Rows lie near named flat spaces through zero. A row that begins with a name and a colon came from that space; any other row is followed by the name of its block's space that it lies nearest.
j874j322: [-11, -9, 5, 7, 72, 1, -37, 5, -37, -11, 3, -7, -20, 27, -3, 27, 28, -25, 51, 2]
j874j322: [10, -11, -18, -2, 10, -18, 0, -2, 1, 8, 1, 21, -12, 8, -11, -1, -5, -17, 14, -7]
j421j279: [-7, 10, 19, 0, -27, -8, -1, -38, -61, -23, -34, 3, -9, -73, -24, 28, 41, 5, -20, -7]
j831j475: [27, 28, -9, -16, -11, 7, -17, -9, -4, -29, 6, -12, 6, 4, 27, 0, 1, 43, -21, 25]
j233j85: [-41, 0, 20, 10, -59, 15, 63, 1, 18, 12, -21, 13, 12, -46, -13, 15, -19, -25, 5, -5]
j421j279: [-46, 19, 41, 12, 12, -5, 16, -16, -101, 4, -5, -4, 5, -106, -2, 61, 38, -20, 38, -37]
j189j439: [10, 40, 20, -19, -6, 35, 6, -16, 9, -17, 0, -15, 13, 1, 38, -4, -2, 27, -6, 23]
j874j322: [3, -22, 0, 0, 7, -8, 6, -23, 10, 9, -29, 27, -25, 8, -38, -9, 12, -39, 6, -8]
j233j85: [-1, -10, -3, 1, 21, 18, -12, 9, 33, -13, -6, -4, -10, 57, -1, -4, -2, -11, 16, 26]
j421j279: [-3, 27, -1, 5, 51, -12, -54, 27, -89, -22, 48, -42, 17, -27, 45, 44, 24, 47, 21, -5]
j189j439: [-4, 30, 25, -13, 10, 24, 16, -16, -8, 3, 1, -4, 7, -15, 26, 4, 2, -1, 16, 1]
j233j85: [-26, 7, 69, 6, 51, 42, -27, -26, -31, 1, -22, -42, -2, -3, -4, -5, 57, -9, -2, -9]
j233j85: [-7, -28, -44, 14, -22, -32, 21, 39, 25, 15, 18, 26, 1, 11, -12, 8, -41, -18, 18, -6]
j831j475: [-37, -30, 10, 23, 17, -7, 8, 16, -12, 19, -5, 4, -7, -7, -28, 17, 8, -41, 29, -21]
j189j439: [41, 9, -41, -15, -5, -29, -6, 6, 6, 6, 29, 17, 4, 8, 20, -15, -27, 25, -10, -4]
j189j439: [-38, -18, 42, 17, 28, 36, -27, -10, -12, -31, -42, -28, -19, 23, -31, 20, 50, -23, 11, 23]
j233j85: [14, 14, 17, -9, 32, 3, -27, -20, -30, 0, 3, -14, -2, -7, 10, -8, 27, 14, -9, -10]
j233j85: [25, 8, -35, -15, -15, -6, 15, 3, 36, -8, 7, 27, -5, 28, 14, -4, -34, 1, 13, 21]
j831j475: [67, 29, -23, -38, -25, -12, 9, -39, 28, 10, 5, 26, 1, 0, 20, -49, -20, 31, -45, -3]
j831j475: [-12, 22, 11, 1, 9, -6, 12, 9, -43, 18, 28, -7, 20, -49, 28, 19, -4, 8, 18, -26]
j874j322: [37, -15, -34, -7, 37, -38, -25, 2, -3, 22, 22, 19, -13, 25, -5, -22, -6, -4, 3, -22]
j874j322: [13, -5, -24, -6, -32, -21, 21, -14, 6, -2, -15, 34, -12, -17, -18, 3, -11, -12, -2, 0]
j421j279: [-4, 19, 5, -4, -20, 16, 2, -4, -6, -29, -8, -10, 5, -10, 13, 18, 3, 19, -3, 24]
j233j85: [72, 58, -31, -53, -6, -5, 16, -44, 11, -8, 13, 40, -4, -1, 49, -17, -28, 27, 4, 15]
j421j279: [-18, -3, 20, 8, 45, 0, -9, 3, -34, 19, 10, -8, -1, -11, 0, 11, 18, -20, 29, -24]
j189j439: [-12, 48, 65, -21, 31, 32, 32, -56, -48, 26, -13, 4, 4, -66, 23, 6, 29, -25, 29, -32]
j831j475: [9, -23, -31, 6, -5, -3, -32, 13, 24, -44, -16, -2, -19, 56, -19, 9, 3, 8, -5, 43]
j831j475: [-13, 7, 70, -8, -15, 76, 8, -43, 63, -13, -58, -30, -3, 39, -13, -45, 30, -5, -45, 32]
j831j475: [-66, -34, 22, 37, 22, 9, 5, 38, -13, 7, -4, -16, -1, 2, -24, 37, 10, -44, 45, -8]
j874j322: [-15, -1, -1, 7, 24, 6, 1, 30, 5, 10, 25, -10, 10, 19, 19, 8, -16, -5, 29, -1]
j874j322: [11, -4, -11, -2, -32, -6, 27, 14, 46, 33, 17, 6, 18, 5, 7, -38, -37, 9, -29, -15]
j421j279: [-14, 19, -2, 1, 3, 15, 8, 28, 2, -7, 26, -14, 18, 6, 37, 20, -22, 13, 27, 14]
j421j279: [-1, 14, -35, -2, -56, -9, 46, 37, 34, 5, 31, 15, 26, -12, 32, 10, -62, 18, 7, 10]
j421j279: [-8, 26, 4, 0, 7, 5, -18, 11, -46, -28, 17, -24, 13, -25, 30, 35, 11, 32, 11, 12]
j189j439: [53, 9, -2, -22, 9, -34, -29, -59, -47, 9, -14, 15, -17, -42, -19, -30, 39, 18, -49, -33]
j233j85: [-44, -47, -38, 34, -76, -23, 49, 58, 47, 5, -2, 21, 8, -3, -35, 24, -50, -26, 7, 7]
j874j322: [14, 4, -10, -3, 61, -16, -56, -11, -66, -32, 3, -6, -23, 5, 1, 34, 41, 5, 30, 7]
j831j475: [-57, 17, 32, 19, 10, 20, 35, 44, -23, 31, 39, -26, 37, -40, 39, 32, -21, -8, 45, -24]
j189j439: [23, 62, 23, -35, 30, 34, 6, -31, -13, -7, 14, -4, 9, -5, 60, 1, 0, 19, 25, 12]
j189j439: [48, 27, 6, -24, -74, -13, 9, -51, -2, 6, -15, 0, 17, -64, -2, -51, 8, 59, -107, -18]
[58, 39, 2, -38, -7, -26, 20, -60, -27, 42, 10, 32, 5, -64, 18, -43, -1, 17, -36, -49] | j831j475
[-36, 26, 47, 5, -44, 47, 14, -12, -10, -37, -29, -35, 17, -37, 10, 23, 22, 24, -22, 29] | j874j322
[29, 47, 18, -29, -1, 29, -7, -33, -1, -21, -2, -14, 8, -3, 39, -13, 9, 38, -20, 21] | j189j439
[-26, 33, 34, -2, -18, 55, 28, 23, 40, 1, 18, -36, 37, 12, 51, -6, -27, 24, 0, 22] | j831j475
[-58, 26, 42, 13, -22, 77, 42, 58, 68, 1, 26, -52, 49, 37, 60, 4, -45, 17, 19, 37] | j831j475
[25, -14, -20, 0, 24, -21, -32, 8, 1, 8, 16, -4, -4, 27, -3, -22, 2, 12, -16, -9] | j421j279
[-17, 16, 10, 7, 28, -4, -12, 15, -57, -1, 25, -18, 12, -34, 24, 34, 11, 10, 28, -13] | j421j279
[-18, -31, 9, 18, -27, -30, 21, -8, -18, 35, -16, 15, -2, -55, -47, -9, 11, -26, -25, -46] | j189j439
[6, 9, 2, -4, -28, 0, -4, -19, -17, -27, -20, -1, -3, -25, -7, 11, 16, 18, -22, 13] | j421j279
[-8, -2, 3, 5, -3, 8, 16, 26, 33, 27, 23, -10, 20, 16, 17, -20, -27, 4, -3, -9] | j874j322
[28, 9, -35, 1, 27, -39, -55, 29, -56, -11, 52, -24, 14, -9, 31, 13, 3, 56, -12, -9] | j421j279
[-4, 6, -9, -8, 0, -4, 52, 2, 24, 37, 11, 40, 1, -6, 10, 0, -39, -41, 46, -19] | j233j85
[9, 13, 32, -9, -10, 15, -10, -42, -18, -11, -29, -13, -4, -27, -11, -15, 36, 15, -41, -1] | j189j439
[-10, -28, 11, 15, -29, -21, 5, -15, -15, 18, -25, 5, -5, -42, -47, -13, 21, -12, -40, -31] | j189j439
[47, 4, -19, -21, 2, -37, -6, -42, -24, 15, -5, 33, -16, -30, -14, -22, 11, 2, -23, -28] | j831j475
[29, -5, -18, -14, -25, 8, 14, -7, 71, 5, -9, 16, -4, 49, -3, -43, -28, 2, -26, 18] | j831j475
[-41, -14, 43, 23, 12, 5, -1, 2, -39, 21, -7, -25, 8, -42, -20, 8, 31, -15, -5, -33] | j233j85
[-34, 12, 55, 5, -8, 73, -5, -3, 37, -35, -31, -49, 10, 37, 10, -4, 21, 13, -17, 47] | j831j475
[-48, 11, 49, 5, -22, 26, 50, -32, -27, 2, -42, 13, -5, -67, -20, 34, 21, -45, 28, -10] | j421j279
[62, 57, -11, -45, 49, 3, -24, -37, -25, -11, 26, 9, -4, 11, 58, -9, 2, 32, 17, 9] | j189j439
[-46, -23, 20, 15, 27, 20, 20, -1, 5, -4, -33, 17, -25, 17, -31, 34, 12, -70, 66, 9] | j874j322
[13, 42, -24, -10, 2, -28, 5, 23, -58, 8, 61, -2, 30, -58, 59, 30, -26, 42, 20, -21] | j831j475

Rows lie near named flat spaces through zero. A row that begins with a name and a colon came from that space; any other row is followed by the name of its block's space that it lies nearest.
j853j307: [-1, -43, -73, 59, -55, 0, -59, -4, 1, -12, -22, -36, 11, 22, 16, -1, -26, 10, -2, -18]
j346j758: [-13, 2, 15, -11, 10, 14, 12, -2, 20, 19, 12, -22, -2, 14, -9, -21, -32, 7, 23, -27]
j346j758: [1, 23, -2, 23, -16, -25, -58, -20, 32, -11, -13, 28, 5, -6, 26, -17, -2, 13, 1, -12]
j29j503: [-9, -54, 1, -27, -36, 39, -8, -22, 0, 33, 20, -21, -28, 38, -13, -9, 13, -14, 13, -27]
j141j510: [-24, 14, 1, 1, -25, 22, 26, 10, -44, 14, 44, -19, 19, 19, 4, 14, -27, -15, -11, -47]
j607j531: [1, -31, -7, 33, 14, -15, -1, -16, 20, -10, 28, -32, 28, 3, 19, -39, -27, 18, 17, -30]
j29j503: [23, 11, -8, 15, -15, -6, -24, -30, -4, -15, -7, 18, -17, 2, 7, 12, 14, 14, -16, 6]
j29j503: [-22, 33, 43, -33, 5, 5, 21, -8, -49, 39, 31, 6, -24, 17, -4, 49, 1, 9, 11, -28]
j501j664: [-16, 81, 47, -9, -24, -63, -36, 1, 15, 6, 5, 34, -1, -12, 36, 18, -37, 33, -4, -10]
j29j503: [1, 2, -8, 16, 24, -15, 15, -8, -8, -10, -2, -2, 7, -12, -5, 3, -1, 13, -8, 5]
j607j531: [3, -55, -18, 0, -8, 2, 14, -7, -24, -9, 31, -9, 12, -1, 10, -3, 25, -13, -12, 4]
j501j664: [32, -8, -25, 19, -9, 31, -21, -32, 39, -12, 0, -30, -18, 24, 1, -28, -48, 28, 20, -17]
j501j664: [-25, 36, 12, -7, -23, -31, -13, 0, 22, 9, -9, 12, 0, -6, -1, -5, -29, 11, -18, -9]
j346j758: [27, -13, 17, -22, -5, 17, 13, 11, -38, -12, 20, 26, -3, -5, 14, 23, 60, -32, -10, 29]
j501j664: [-21, -13, -14, -17, -2, 23, 21, 34, -12, 19, -17, -20, -2, 7, -24, 13, -8, -18, 6, 7]
j853j307: [-51, -12, -17, -19, 5, 16, 16, 59, -12, 10, 28, 0, 58, -16, 18, -15, -16, -48, 16, -21]
j346j758: [28, 5, 35, -78, 50, -4, 6, -15, 15, -20, 89, 45, 2, -34, 73, -6, -18, 22, 53, 23]
j141j510: [6, -3, -2, 21, 4, 5, -29, -23, 7, 1, 1, 2, -2, 11, 10, -8, 6, 10, 17, -23]
j29j503: [-11, -55, 1, -30, -4, 41, 37, 13, -23, 19, 34, -23, 5, 15, -12, -8, 20, -36, 7, -10]
j853j307: [57, 16, 4, 18, -20, 36, 21, 4, -14, -18, -3, -40, -24, 30, -8, 18, -26, 11, -2, 9]
j607j531: [5, -14, -21, 35, -67, -48, -61, -13, -39, 10, -72, 6, -49, 18, -13, 74, 54, 22, -39, 36]
j501j664: [3, -42, 19, -12, 15, -3, 14, 35, 8, 17, -20, -35, -7, 8, -10, 1, 12, -4, 34, 27]
j853j307: [8, 13, 15, -12, 16, -29, 22, -28, 58, -2, 1, -28, -21, -4, -14, -32, -70, 54, 2, 5]
j853j307: [-7, 59, 43, -12, -15, -30, 18, 1, 7, 3, -5, 19, -6, -8, -12, 3, -9, 4, -36, 2]
j346j758: [8, 29, -20, 38, 20, 18, -42, -11, 12, -13, -11, 18, 16, 0, 18, -12, -5, 3, 24, -27]
j607j531: [5, 43, 9, 3, 14, -18, 22, -12, -35, 3, -4, -2, -23, -1, -12, 49, -19, 36, -13, 7]
j501j664: [-4, 62, -21, 52, -3, -11, -23, 27, 37, -43, -42, 43, 57, -36, 2, -47, 6, -40, -43, -1]
j29j503: [9, 4, 11, 2, -35, 7, -52, -29, 6, 15, 9, 2, -27, 30, 22, 9, -7, 19, 23, -28]
j346j758: [-17, 9, 40, -1, 55, -1, 1, 47, -27, 23, 16, -5, 30, -1, 30, 20, 13, -9, 71, -18]
j29j503: [-42, -48, -41, 10, 17, -6, -5, -10, -13, 13, -16, 11, 14, -13, -21, -4, 41, -17, -12, -5]
j501j664: [-9, -1, -28, 2, 4, 59, 15, 17, -65, 12, 15, -5, 5, 17, -5, 41, 13, -29, 11, -23]
j29j503: [-17, -20, -19, 2, -2, 0, -35, -8, 22, 0, -8, 27, 12, -10, 7, -25, 26, -18, 2, -6]
j346j758: [21, 3, -5, 17, -19, 1, -22, -39, 17, -11, -10, 10, -19, 8, -7, -13, 11, 10, -21, -4]
j29j503: [-32, 20, 1, -4, 28, -19, 29, 2, -47, 15, -6, 18, 1, -16, -22, 40, 22, 1, -20, 2]
j29j503: [14, -8, 6, -26, 12, 17, 27, -4, 35, -20, 9, 22, 8, -20, -12, -46, 17, -28, -22, 21]
j141j510: [-16, -7, 1, 26, -26, 32, -10, 18, 4, 15, 9, -30, 26, 30, 1, -28, -15, -28, 15, -53]
j141j510: [-21, -4, -31, 17, -14, 32, -32, 0, -11, 17, 11, -17, 9, 24, 13, 5, -31, -1, 31, -49]
j607j531: [-7, -19, -12, 5, -20, -7, -24, -13, -4, -4, 10, 18, 8, -3, 15, -6, 24, -11, -12, -7]
j853j307: [-32, 4, -7, -39, 22, 30, 8, -29, 11, 23, 20, 24, -11, -2, -17, -14, -8, -5, 8, -27]
j141j510: [-7, 1, -7, 9, -11, 23, -2, 11, -12, 7, 18, -18, 14, 16, 10, -1, -21, -9, 14, -31]
j501j664: [10, 16, 19, 18, 1, -6, -18, -21, -28, -1, 17, 17, -1, 7, 20, 18, 27, 5, 2, -20]
j607j531: [8, 3, -62, 29, -8, -5, -24, -59, 18, -36, 34, 9, 12, -12, 26, -25, -55, 37, -22, -27]
j141j510: [-30, -7, -19, -4, -20, 28, 32, 14, -18, 15, 5, -19, 11, 10, -29, -5, -14, -27, -25, -23]
j853j307: [-28, 28, 3, 3, -20, -23, -13, 10, 19, 5, -6, 8, 16, -7, 3, -13, -26, -2, -14, -16]
j141j510: [-61, 6, -45, -22, -26, 0, -24, 0, -31, 20, 9, 37, 10, -12, 6, 28, -3, -16, -19, -21]
j346j758: [-39, 16, 37, -33, -13, -20, -43, 34, 34, 22, 32, 21, 34, -6, 55, -26, -25, -14, 48, -30]
j853j307: [38, 13, 24, 5, 9, 16, 37, 31, -46, -14, -2, -10, -3, 4, -3, 37, 31, -16, -5, 30]
j346j758: [-20, 18, -16, 33, -9, 16, -12, 28, -4, 7, -33, -7, 21, 8, -16, -2, 0, -25, -3, -21]
j853j307: [-74, -51, -75, 8, 73, -23, -5, 21, -13, 16, -19, 2, 41, -40, -4, 8, -3, 5, 34, 0]
j141j510: [-10, -17, -35, -10, 2, 40, 41, 17, -11, 8, -5, -36, -4, 10, -34, 4, -33, -9, -5, 1]
j501j664: [0, 8, -8, -11, -19, -4, 0, -48, 5, 7, -13, 11, -42, 7, -30, 10, -1, 23, -36, 3]
j607j531: [14, 15, 85, -25, 12, -3, 15, 20, 25, 23, 17, -21, -8, 19, 9, -17, -6, 2, 44, -9]
j607j531: [-1, 5, -9, -25, 21, 31, 17, 14, 22, 0, -5, 1, 0, -7, -13, -17, -18, -12, 14, 9]
j501j664: [-63, -44, -13, -30, -29, -18, 31, -50, -13, 34, 33, 2, -10, 2, -37, -13, 7, -2, -57, -34]
j607j531: [3, -19, -31, 42, 3, -8, -28, -15, 48, -13, -10, -30, 17, 5, 8, -45, -44, 24, 18, -22]
j607j531: [-49, -12, -51, -34, 56, 9, -11, -28, 6, 9, 9, 54, 8, -38, -2, -6, 7, 0, 14, -5]
j141j510: [34, -30, 2, -8, 35, -19, -7, -9, 46, -14, -36, -4, -27, -14, -8, -14, 12, 28, 23, 56]
j346j758: [-33, -19, -63, 18, -4, 30, 10, 11, 1, 9, -10, -40, 15, 10, -23, -9, -56, 0, 2, -27]
j853j307: [27, 55, 104, -44, -48, -4, 32, 27, 12, -6, 44, 23, 7, 4, 19, -25, 16, -42, -31, 2]
j141j510: [12, -17, 35, -41, 21, -48, 16, -26, -25, -8, 68, 20, -6, -22, 47, 24, 10, 34, 9, 20]
j853j307: [-41, 4, -21, 30, -2, -47, -20, 37, -18, 0, -29, 11, 39, -24, 10, 16, 12, -11, -13, 5]
j501j664: [-34, 10, -8, -36, -23, 24, 4, 29, -4, 37, 19, -38, -10, 25, 5, 22, -82, 14, 37, -27]
j141j510: [-28, 31, -22, -9, -14, -23, 8, -16, -18, 16, -46, 14, -37, -7, -46, 45, -6, 22, -48, 20]
j607j531: [51, 36, -1, -45, -53, 30, 5, -43, -5, -30, 52, 30, -39, 5, 23, 15, -30, 13, -39, 15]
j346j758: [-2, 16, 24, 17, -15, -46, -21, 25, -16, -3, -32, 24, 8, -13, 9, 25, 47, -11, -19, 26]
j29j503: [-29, -15, -38, 28, -33, -12, -63, 49, 7, 6, -44, 0, 27, -1, 21, 7, 3, -22, 18, 2]
[10, -8, -15, 16, -6, -8, 13, 9, 19, -9, -29, -29, -5, 1, -21, -8, -23, 11, -13, 20] | j29j503
[-46, 12, -24, -8, -15, 26, 15, 26, -32, 20, 6, 0, 20, 3, -14, 14, -13, -31, -13, -29] | j501j664
[26, -7, -21, 43, 26, -17, 49, 9, -41, -24, -5, -50, 6, -2, -12, 31, -24, 32, -14, 21] | j29j503
[21, 47, 43, 36, -19, 1, 25, 5, -11, 0, -10, -29, -4, 26, -22, 2, -10, 1, -23, -22] | j141j510
[52, -12, 3, 14, 50, 31, 24, -46, -16, -32, 49, 4, 1, -1, 17, -13, 19, 12, 14, -9] | j141j510
[-23, -21, -47, 11, -22, 23, -34, -16, 2, 9, 0, 0, 3, 12, 2, -7, -12, -5, 4, -30] | j853j307
[15, -10, 66, -21, -13, -25, 29, -3, -53, 13, 45, -6, -15, 14, 17, 38, 40, 4, -5, 4] | j607j531
[-9, 7, -12, -10, 36, 39, 6, 13, -11, 9, 2, 6, 7, -1, -3, 6, 0, -14, 32, -11] | j853j307
[-25, -42, -51, -11, -14, 35, 37, 17, -41, 5, 29, -28, 17, 5, -10, 12, -20, -22, -13, -11] | j853j307
[-38, -4, 5, -9, -30, -18, 14, 5, 1, 22, -18, -2, -2, 2, -33, -4, 7, -15, -38, -6] | j141j510
[26, 17, 27, -1, 8, 3, 1, -2, 27, -10, 26, -17, 3, 8, 24, -21, -39, 19, 28, -11] | j29j503
[-22, 52, 43, -36, 9, -28, 18, 35, 36, 7, 1, 15, 15, -23, 4, -18, -37, -2, 3, 9] | j346j758
[5, 13, -40, 57, 34, 0, -32, -7, -12, -15, -28, 1, 14, -5, 8, 14, -2, 19, 20, -12] | j346j758
[-19, -11, -23, -29, -12, 9, 24, -15, -1, 12, -6, 0, -23, -2, -34, 7, -11, 2, -30, 10] | j501j664
[36, -24, -27, 18, 23, 33, -18, -29, 9, -6, -14, -21, -29, 19, -4, 3, -7, 28, 36, 3] | j853j307
[-7, -13, 16, 54, -6, -11, -27, -3, -17, 24, -38, -24, -5, 30, -17, 12, 39, 1, 12, -28] | j346j758
[-4, -19, 62, 13, -1, -26, 31, 35, -48, 18, 14, -24, 19, 13, 3, 19, 53, -24, 1, -6] | j607j531
[38, 6, 36, 12, 1, 14, -11, 45, -8, -16, 2, 1, 22, 5, 33, 0, 34, -32, 30, 14] | j853j307
[-32, -23, -54, -30, 43, 46, 18, 11, 16, -6, 9, 29, 32, -32, -11, -36, 3, -42, 6, 1] | j607j531
[1, 28, -25, -13, -4, 29, -2, 2, -14, -8, 32, 4, 5, 1, 23, 16, -49, 8, 12, -16] | j501j664
[-2, -22, -21, -8, -4, 18, 14, -13, 2, 3, 12, -18, -7, 8, -11, -7, -21, 5, -2, -7] | j346j758
[-1, 12, 27, -26, 34, 4, -4, -24, 26, 11, 5, 27, -15, -7, -3, -17, 13, 7, 21, -3] | j853j307
[-2, -10, 14, -26, -44, -5, 54, 5, -24, -3, 37, -18, 1, 4, -10, 2, -11, -14, -52, 6] | j853j307
[40, 57, 2, 33, 7, -34, -13, 42, 68, -51, -40, -5, 29, -29, 22, -36, -59, 17, 1, 41] | j29j503
[34, 7, -1, -27, 19, 56, 4, -24, 6, -19, 47, 25, -3, 0, 21, -19, 0, -12, 20, -9] | j346j758
[-3, -66, -42, 11, 21, 57, -12, -24, 5, 9, 39, -35, 12, 25, 13, -33, -18, -2, 54, -49] | j141j510
[24, -2, 11, -15, -45, 35, -10, 43, -26, -5, 22, -5, 7, 18, 33, 19, 8, -36, 13, 6] | j29j503
[6, 36, 11, 40, -5, -1, -28, 9, -2, -7, -23, 13, 15, 4, 7, -1, 18, -12, -1, -17] | j501j664
[9, -1, 21, 11, 12, -45, -12, -13, -2, -5, -22, 20, -10, -14, 1, 13, 44, 14, -11, 26] | j853j307
